Each row is followed by its class.
[-49 -15  -2  17 -25 -12   3  16  -7  -7   6  -7   1 -35  14  24 -24  -4
 -14  16   3  18  -6 -13  -5 -24 -26  32  -7   5  57  -6 -29  22 -16  44
  33  39  51 -22 -10  14]
depof
[-49 -11 -29   9   1  -9 -12  22   7   7  47  29  18   3 -23  -2   7 -29
 -13  40  20  25  21 -10  13 -41  14  -9  16   0  15  -9  34  16 -15  54
  35 -17  26  15 -24  10]
Vamal
[ -8  -5 -30  15 -40   7   9  -7   5 -42  16  -1  27   5   4  25  -9 -17
 -10  36 -16  31   6   7  -2 -36 -17  -5 -24 -10 -22 -50 -10  18 -33   2
  -1  12 -17  11  -9   3]
lilem
[ -4 -18 -17  47  85  -4  -4  -3 -35 -12  25  26 -12 -10   4  50  19 -53
 -34  14  -4  -8 -16  12   2 -21  24  31 -16  78 -31 -28  14  17 -49 -25
 -28 -10   1 -13  47  -4]
Gef
[-43  -3   6 -36  14  18  -6 -14  14 -28  11  13   5  18  49  14 -42   9
  17 -22 -25  -8 -27 -13  -1 -29 -20  24  -2 -15  12  11 -14  -2  -7 -10
  21   5 -17  35 -12   9]
Gef
[ -5 -12   7 -11  14 -29  16  20   6  -2  57  41  41  19 -11  19 -10 -39
  -1  -8   8  21  36   2   6  11   4 -12   5   5 -30 -11   8 -12  63  39
  -5 -13  -3  35 -22   1]
vado
[ 32  29  11 -11  92 -42  25  51  -4   5  47  23 -12 -20  32 -18 -34   6
  11   4  -1 -17 -32 -26 -19 -51 -24   5  33 -18  32  12  13  10  17  23
  -6   5 -13 -31 -18  14]
vivod
[ -6 -15 -45 -17  36  26  30 -12  13  10  35  18  28   6  27 -68  -2 -54
  -3  -4  19  10 -17  -9  32  -4  59  26  44  16 -15  -1  12 -12  34  29
  13 -15  21  -8   6 -15]
vado
[ -8 -18 -38  -3 -15   6  12  31  12 -16  23 -14  21 -39  18  21  -4  15
  -3  28  -4  36 -25   0 -18  -2 -49   1   1 -67  33 -44 -27  42 -10 -18
  14  25  21  12   2  26]
vado
[-12  13 -10 -11  29   4  -5  43 -10   8   8   6 -12  21 -34 -12 -27  15
   7 -38  -2  30 -17  -4 -19 -25  34 -16  -1  -3 -16  -8   4   7  25 -14
 -13 -24 -40  22 -12 -16]
depof
[ 27 -10  28 -12  41  19   7   9  -7  18  18 -11  -6 -20  -2  -3 -13 -24
 -22  11  25   7 -32  -6 -10   0   3  14   5   8 -32   7   3  -8 -13  20
  -5  -1  -9  14  33 -15]
Vamal
[ 15 -12  14 -18  57   6  25  11  -5   1  16  13   6 -11  -9   3   9   0
  27 -21 -15  17 -24 -13  27  -5  15  35  -2  -2 -13  27   6   4  41  24
   2 -24 -26  27 -13 -17]
lilem
[ -9   5 -27  13 -28 -10  14  -3   1 -13  27  16  21 -11  20  19 -37   0
  15  -6 -35  31 -17 -21 -26 -52 -26  -3 -38  10 -37 -19  -5 -15 -42  22
   9 -17  -7  29  15 -14]
vivod
[-24   1  -1  -7  48  15   4  18  -2   1   2  26  15  -4   2  -4 -35 -26
 -12  15  12  35 -16 -13  -3  -7  24  31   0  17 -13  28   3 -18  -7  28
   2 -13 -22   5   1 -17]
leguk
[-11 -18 -15 -28  20  28  -9  11 -12  -7  27   5  -3 -51  77  12 -24   3
  27  -1  -3   4   2 -17 -27 -12 -60  32  38 -10  92   5   8  23  13 -21
  23  16 114  26 -15  40]
leguk
[-25  20  20  54 -33 -13  -5 -10  -1 -22  35  -4  -7 -14 -29 -14  27  31
 -21  32 -18  20  26  28 -12 -16  29   8 -48  72 -34  -4  -9   7  59   6
   0  -9 -18 -20  -7  12]
Vamal
[-23 -10  33 -29  22  -9   5   0 -13  -5   6  34   9   1  25   8 -10 -22
 -15 -20   4  25   1  -5   1 -10  17   1 -10  22 -25   9   3   1  28  27
   6 -13  13   8  -2  -2]
vivod
[-30  -1 -15 -15 -14  23  15  19  -5  -7  -8   2  23 -35  62 -44  -6  29
   5  36 -11  -4   3   5  43  -6  -8   5  35 -66  48 -16 -20 -21  10  -8
  21 -15 -16  -6   9  -9]
leguk
[  2 -24   5   6  47  25   1 -39  -4  -5  17  -6  -3 -19  -3 -35  -9 -17
 -21   4   3  17   7  -7  -3 -31  18  19 -24  28 -39  18  29  25  12  19
  -4 -25  33   2  16  -7]
Puned
[ -9  11  28   1  -3  17 -15  26 -21   7   0   3   4  -7 -12  13 -18  12
  -6   2  -3  37  -8  -6  10 -23  33  -9  11   3 -19  14 -13   6  48  17
 -13 -30 -16  27  -9 -11]
lilem
[ 16 -21  -2  20  21 -16  26  -9  -5 -48  14 -14  -7 -14  36   8   4  -7
 -11 -12  -9   7  18  -6  20 -15 -27  40  -6  -8 -28  -9 -56 -12 -19  -5
  39   9 -53 -20  20   7]
ler
[-45  12 -17 -34   3 -35  26 -22 -33  -6  57 -36   2 -22 -29  15  33 -32
 -14  21   7 -14 -35 -13 -10  40 -36 -12  18 -30  16  -7  21  42  19  14
  24  -7  62  51 -33  14]
Gef
[ 18  -4   8  -7 -18  12  15 -14 -32  11  69   6   0  19  14  -6  30   9
   5 -26  21 -30 -17 -14   7  19  27  11 -43  -3 -60  -8  17 -12  83  62
  15 -12 -11  22  22   0]
Gef
[ 19  -6 -21   6 -32  -9  20 -19 -16   3  37   5 -24  19  20  33   2  -4
  15 -37 -20   2  -5 -28  -4   3 -29  -2  17 -82 -30 -20 -22  19  37  16
  45  43  27  34 -41  37]
giri
[ 34  -2  -3   2  38  41   2 -27 -12  -7  34  14   7   5  56 -59  19 -36
  12  23 -34  -5 -28 -11  -9  29 -13  33  33 -12  33  -8   9 -10  11  -9
 -16  50  69  14 -34  15]
ler
[ 16  11  22  -3 -44  -1 -15 -87  14  18   5  -4  -2  19 -13 -13  44  -1
 -11  52  33 -81  -6  15 -23  26  11 -10  34  22 -18  17  30  43 -34   2
  26  56  49 -24 -56  15]
giri
[-23  -2  -5  19  22 -12   3  10 -19   7  20   3  -5  -7 -25  -5 -14  25
 -13  -1  -9  22  -6 -24 -13 -22   8  -4  -3 -21 -23   4  -8  24  12  28
  -1  -3  16   6  -2   4]
vivod
[-34  -3 -14   0  -2 -17  12 -45  -3 -19  11 -12  -4 -40  22  42  13 -28
  15  38   0  14  14 -21  20  19 -27   9  -8 -44 -15 -36  -1  -4 -23  36
  46  15  32   1  -3   5]
leguk
[-16  14   0   3  31   7  -8  11   5   0  21  21   3  12  25  30 -25 -23
 -28 -39  -7  16 -36 -12 -12 -25  12   4 -19  28 -17  23  14 -11 -12  25
 -14 -46 -36  35  10  10]
leguk
[ 26 -27  42 -43  64  47 -16  10 -12  22  30   3  -8 -16   2 -41   8  72
   8   8  42  -9 -11 -15  27  -3  12  10   3 -27 -20   4   6  12  47  64
  24 -18  30  41   3 -13]
baz
[ -4 -48  -9  17  20   4  16 -15   2 -12  12  24  21 -25   1  -3 -26 -21
  11   8  -6  26   5   1  -7 -21  38  42 -22 -12 -30  21  -5   7  -1   9
   4 -19 -41  -8  21 -28]
ler
[  9 -18 -11  10 -57  35  -6  -5  34  -1  -6 -15   8 -20   7  10  48   0
  12  -3  -8  42  17   0  28  32   3 -19   0 -29  28 -37  -9  -2  21  14
  40  27 -22   3  -5  20]
lilem
[  8 -21 -28 -12  -7   5  26  32  22 -10  -4  -9   7 -23  60 -15  -1  23
  22   1 -12  -2 -23  -9 -14 -15 -13  47 -38 -21  21  -5 -10   2  51  15
  40  26  33  12 -30   8]
Gef
[ -1  -8 -11  -1  41  -1  14   2 -15 -16  27   0   3  -6   8  26  -4   7
   4 -27 -20  28   2 -15  -4  -6 -23  33  16   0 -34  16 -13   8  28  12
   3 -36  19  50 -13  12]
Vamal
[-43  16 -67   1  70 -28  -2  -9 -39 -21 -10 -36 -16 -13  -7   9  11 -29
 -11  27  -7  30 -78 -28 -16 -29  21  18  -3 -73  -9 -52  19  35 -28 -12
  29   9  -1 -17 -52  -3]
vado
[ -6 -29   5   1  49  22  12  26 -11   6  20  24   8 -19  12   3 -50 -31
 -26 -16 -23  16   2  -8  26 -43  -2   4  14 -17  -9   4   9 -22  34  17
  -7 -36 -39  49  14 -26]
Puned
[-22  26  16  30 -11  -2 -20 -43 -25  27 -36  29 -35   6 -69 -28 -24 -44
  -9  18 -21  -6 -22 -28  25   0 -13   7 -40 -29  19  23  22 -15 -16  23
  14   7 -11 -44  16 -32]
giri
[ -9 -37 -26   4  82 -15 -16  41  -1  18   0  49  15  19  16  29 -18  28
 -12 -47 -15 -16  -5  -7 -57 -40   2  12  -8  51   7 -32   4  18 -40  -7
 -34  11  98  27   1  27]
leguk
[-10 -37  38  -5  48  14  17  13  -2  -8  12  12  -4 -31  23 -24 -28 -27
 -10 -18   8  24  -8 -12  28  -8  17  45  16  28  32  65  -1 -11  30  26
  24 -25  -5  16   4 -17]
vivod
[ 20 -17  18  -5  51  22   3  -3  20   4  -2  36   5 -42  14  23 -15   1
  -2  -7   3  14 -15  -7 -31 -14  42  20   5  26 -27  26  19   8  -3  16
  11 -13 -18   6   3 -11]
leguk
[-12 -24 -14  -2  49   2   8 -10   8  -5  19  23  -7 -33   6 -10 -30  -7
 -13  11  -4  20   3  -1 -26 -16  43  36  -7  -3 -23  14  -7  33   0  18
  -9 -13  17   1  15 -11]
baz
[  2 -41  -3 -24   6  19  11  -3  -7   1   8  -2   4 -13  15   6   8  -5
   5  -6  14  28   0 -14  11  -8  31  34  -6  -5  -5  25 -22  24 -12  50
 -18 -17   8  30  11   2]
vivod
[ 19 -14  -1 -31   1  10  27 -12   5   2  48  30   0 -38  53   4  -8  -4
 -10  -4   6 -46  10   9 -41   9 -12  26   0  -4  33  12  25  39  44  29
 -26   7  13 -12   5  20]
giri
[ 19  21  14 -49  -4  44   8 -18   3 -17  37  -2 -14  42  19 -30  41  18
  41 -30  22 -16 -12 -11  37  -7   4   4  -6 -10  -8  -3  34  -3  53  26
  36   6 -22 -17 -13  23]
Vamal
[-13  -6 -17 -21 -26  23   6  11  29  12   4  15 -18   0 -24 -38  -1  25
  15 -24 -19  31  -5  -5 -10 -34  56  11 -12  -1  -2  12 -18  19  32  20
  13 -11   2  25  -8   3]
Vamal
[-10 -15 -12 -18 -18  14  16  -3 -20   8   7  15  13  -3 -12 -16   7 -17
   6 -22 -18  28  -6   5   6 -19  20  18 -27   1 -10   4   0   5  30   7
  -1  -8 -23  15  -7 -13]
depof
[ 18 -15  19  13  25  12   6   7  10  -6   6  18   9 -21 -19  27 -17 -30
  -7  -9  -3  42  19  -8 -17 -11  17   5 -28  11 -29  29   8  17 -14  39
  -3 -22 -48  11   3 -28]
ler
[-27  10 -25  11 -52  15  15 -49  -1 -22  -4  -6 -12  28  45  18   1 -61
  -9 -12  -3  16 -28 -14  21  -6   7  39 -29  29  -5   3  -8 -16 -18  46
  31  36 -11 -28 -10  14]
vivod
[-11  -4   7 -24  43  11  -5  40 -17   6  13  38   6  -8 -21  10 -26   7
 -14 -10  14  15 -24 -10 -15  -7   9  39 -13   8  12  17 -18  17  27  24
  -7 -20 -25  15  13  -9]
leguk
[  2  46   6 -10  24  11 -12  -7   6   7  15 -31 -30 -28  34 -17  44  38
  25  83  36  -4 -59 -13  -6  17  30   2 -10 -20 -47  11  11   9 -36  10
 -28 -14  19 -32  35  18]
ler
[  4   3   9 -37  50   2   8  63  -8  31  80  53  -5  -2  37  26 -36   4
 -19 -64 -18 -17  -8  -9 -28 -47 -13 -52  49 -19  12 -35  -6 -13   7 -14
 -26  17 -35  33  38  31]
vado
[ 17  37  36 -24 -31   4  35  33 -15   3  57  -4  21  44 -14 -37 -32  48
  28  -6   7 -24 -18  24 -23 -10 -14 -20 -25 -34   0 -18   1  10  65  12
 -10  35 -66 -25 -18 -17]
Vamal
[-42  24  36   3  -5  -3  15   9 -12 -26  63  30   6 -11  49  18  26  10
 -16  -8  11  16 -10  17   3  45   8   9   9  39 -21  24  25   0  75  25
  39 -48  18  17  -7  11]
Vamal
[ 10  -9 -30  22  34  11   1  28 -34  23  55  29  -4 -15  31 -14  19  -2
 -48 -28 -14  20   2   4 -26   5  -5  14  -2  16  28 -15   1  -1  38  37
   3   7   1  18  -6  28]
baz
[ 32 -27  -6   0  68   0  14   3 -12   4   9  45  -9   8 -15  -7 -34  11
  12 -42  -7   9   1 -25  -5 -24   0  26  11 -22 -44   3  -9   9  20   4
  18  -9  -3   4   9  -9]
giri
[-28   3 -31  17  -6  23   6 -17  14   8  29  33 -20 -29  39   1 -25 -47
 -11 -10 -38  41  10  22 -20   2 -24 -17   3  15  48 -25  39   7  60 -19
  13  11  41  18 -16  25]
Puned
[  4  -1  17 -29  -6   8  29  16  -4 -21  44  11  -8 -35   5  19 -25 -24
  13  -4  -9  36 -13 -16 -19 -19   6   1  -1   1  12   7 -10   3  29  40
  -6   0   3  27  -2   8]
ler
[-31  15  22 -54  27  11  15   7  -1   4   6  23 -30 -28   1  23 -31 -11
   4  -3  -9  35  -9 -20 -19 -13  33   5 -30   2 -27  23  -1  -6   9  54
  -3 -12 -31  41   5 -18]
Gef
[  3 -35 -37  25  -9   6  12  39   0  -8 -16  -3  22 -16   6 -10  -4 -10
   5 -55 -52  15  21 -24  15 -44  24  13  -4 -24  31 -16 -25 -30  10 -10
   0  -2 -34  -5  14 -11]
vado
[-12 -25  -3 -19  49  29   5  24   0 -16  21  -5  -8 -38  25  13 -19 -13
  -8   2  28  49 -22 -12 -17 -24  20  30 -27  23   7   9  17   2 -17  31
   6 -11  -9   9  19   1]
vado
[  5  -2 -31  25 -13 -40  20  28 -26 -14   1  -3 -14 -11 -17  37  -6 -33
   8 -14 -28  20  -4 -34 -10 -32 -38  18  -9 -57  -1 -10  -4   8   5   6
  56  30  11  10 -56  -1]
depof
[-58  10 -16  22 -10 -15   2  20 -28 -22  21 -50   0  17  13  33   5   1
 -19  13  43  43 -43 -14  25  16 -45   3 -30 -45 -34 -18  -7  19 -30  18
  53 -10  16   3   5   9]
depof
[ 18 -16   2  15  -9 -11  -4  17   7 -19  35   4  -7   8  40   9 -19   2
  12 -33   5  17  -6 -18 -14 -14   8  13  -3 -23 -28 -32 -28  -7  18   6
  30  -9  24   7  31  15]
Vamal
[-16 -16  -7  22 -20   6   5 -19 -14 -53  19  27   1  -3  49  43 -23 -45
 -47  17 -28  19  18  -2  -9 -16 -54  38 -17  -4  -6   5 -11   7 -17   4
   7  14  15  16  -3  30]
Puned
[ -4  45  33  26  49  -8  14   7  -8   7  56 -13 -16 -31   1  41  -4  13
  -8  31 -10 -51 -30 -19 -24  -2 -29 -30   6 -79 -36  14  52  27   3 -20
  -4  53 -54 -56   5   6]
vado
[-15 -17 -16 -25  49  12  12  51  11  -5  41  14   5 -16  -1  -5 -13   5
  14 -18  15  12 -20 -17 -11 -32  73  35 -23  11  -6  13  16   6  62  35
  -9 -38 -35  22   2 -11]
leguk
[ -6   7 -31 -15  55  35  -9   2  -5  -2   6  31 -12  22   4 -18 -17   3
 -12  -6   0  18 -39 -18   2 -25   4  41 -23   1 -31 -23   6  11  11  47
   5 -25   9  22   3 -12]
Vamal
[ 13  49  21  12  29  -8 -12 -15   4  18  -1   4  24 -31 -29  31  18 -40
  35  36 -35  49  31  -6 -49  24  27 -31  12  45 -75   6  30  11  11 -32
 -71   6  34 -16 -17 -11]
depof
[  0   0 -23  23 -40 -32  24  27  31   3   7  -4  39 -13 -60  17  18 -37
  -3  22 -22   8 -24   5  -9  18  18 -17  -9 -23 -32   1  11 -15  48 -43
 -14  -5 -78  -7  -5  -3]
giri
[  0  -8  -9   3   0   2  -9  10  -5   5 -21  11  12  14   1  14  -2  -1
 -25   3  16  16  -9  -7 -18   0  27  10   5  -4 -39  -3 -15  -1 -12  17
   9   5 -28  -2 -16  -1]
giri
[ 28  15  19  19 -41 -14  -1  21  15   6  10  -2   0  45  43 -13 -10  -4
   5 -25  15 -11  18  20 -30   4   7 -38   9  25   3  -1  -5   1   4 -17
  -6  22  46  -9 -21  19]
ler
[ 14 -36  -2  -7  14  -2  10 -18  24 -20  27 -25  -2 -12   9  35  14   8
  20 -44  -1  -8  10  -4   9   9 -12  -7 -33 -39 -26 -54   1  17  37   1
  29   3 -60  16   9  -7]
vivod
[ 33 -16 -17  22  55 -13  21   5   0  53  70  20  13  24  -9 -59 -11  30
   5 -41 -11 -67 -35 -19   1 -36  15  25   2  17  -5  -3   7  18  55  72
 -17 -12  57  16   5  -7]
Puned
[-52  -1 -22  40  26  -1 -10 -15 -16  -5  12   6   7 -29  60 -27  -4 -39
 -24  27 -16  55 -12   8  22   2  66  -6  29 -12 -40 -13   6 -36  58 -35
  19 -52 -21   4  14   2]
Gef
[ 25  19 -13 -44 -11 -20  20  67  17 -13  67  28 -30   2   2  27  10  12
  23  -8  24   9  -2 -20 -54 -27  39   4   3  25 -10  -5 -31  22  -5  22
  -1  24  17  27  -4  40]
leguk
[ 29  36  60 -28  13  34  32 -18  50  -3  57  12  16   0  45 -18  19  38
  25   5 -28 -14 -10  23 -33  33  -3 -23 -24  13 -41  25  38   7  33   3
 -34  34 -38   3 -14  11]
Puned
[-23 -26  13   4  29  32  -5 -19   1  -6  19  29  -5 -24 -18  -9  -6  22
   0  18  10   9 -20   3  12   7  26  28  -6  -5 -24   4   8  29   8  11
  19 -16  -5   7  20 -25]
depof
[ 19   6  -6 -10  26   7  22  14  -9   0  19  -1  -3   5 -34  28 -13 -46
   4 -14   5  43 -17 -26  -5 -19  -4  11 -33   2 -37  26  13  30 -10  39
 -13 -12 -22  23  -4 -19]
vivod
[-30  15 -24   0  24   2  10  -9 -34 -27  24  -3  14  -2  -6  12   2   0
  -4 -36 -45  37 -27 -13 -36   6  33   3 -29 -27  15 -47   5  28  47  28
 -38  10  -7 -33 -11  14]
baz
[  6  41  54 -60  91  30 -17  -3  -9  31  46  28 -30  11   4  -2 -25  69
  33   7  13  26  -6  -1 -34  36 -12 -25  57  -3  36 -18 -21   8 -37  51
 -42  44 -26  21 -10  24]
lilem
[-19 -15 -19   5 -28 -14 -11  14  -7  10 -34 -41   7 -11 -24  13  16  24
 -16  15  -1  33  13 -16   5  -4   3 -23   2 -30 -29 -44 -48  -1 -20  18
   3  -2  43  26   7   7]
Puned
[  5  -9  -7  -6  25   9   7  22 -16 -10   7  20 -17   9   8  11 -28 -30
 -15 -47  -4  28 -16  -7 -12 -13   6  29  -7  18  -2  15 -19   7  44   6
   0 -15  -2  24  -5   2]
ler
[ -1 -16  -5 -10  26  23  -1 -10  14   6  20  -3  -8 -20   3   4   7 -17
  18 -33  12  28  11  -6  17  -7  23  -2  29   2  27 -10   7  -4  29   5
  48  21 -45 -18  -8  11]
vado
[ -8 -35 -12 -12  66 -22   2  23  -9   0   2  -9 -38 -39  -8  18 -24  -4
  -9 -21   2   5 -26 -31 -38 -30  31  31   1   2  -8   2  -9  21  14   1
  -7  -3  39  24   7   3]
vivod
[-21  16  14   6  33 -16  19 -49 -29   7 -21  10  10 -17  -4  -6   5 -25
  36  -3 -64   4  21   7  22 -18 -16 -17  -2  -3  26  -1  37   5  26 -25
 -30  12   8 -45 -29  -8]
vivod
[ 29 -26  25 -10  16  -5  25  23 -10   0  13  30  13 -36 -19   2 -32  -6
  -4 -13  -8  29  -1  -4  -8  -6  -2   6   3  -1 -21  13  -9 -18  35  16
 -22 -34 -16  31  25 -13]
depof
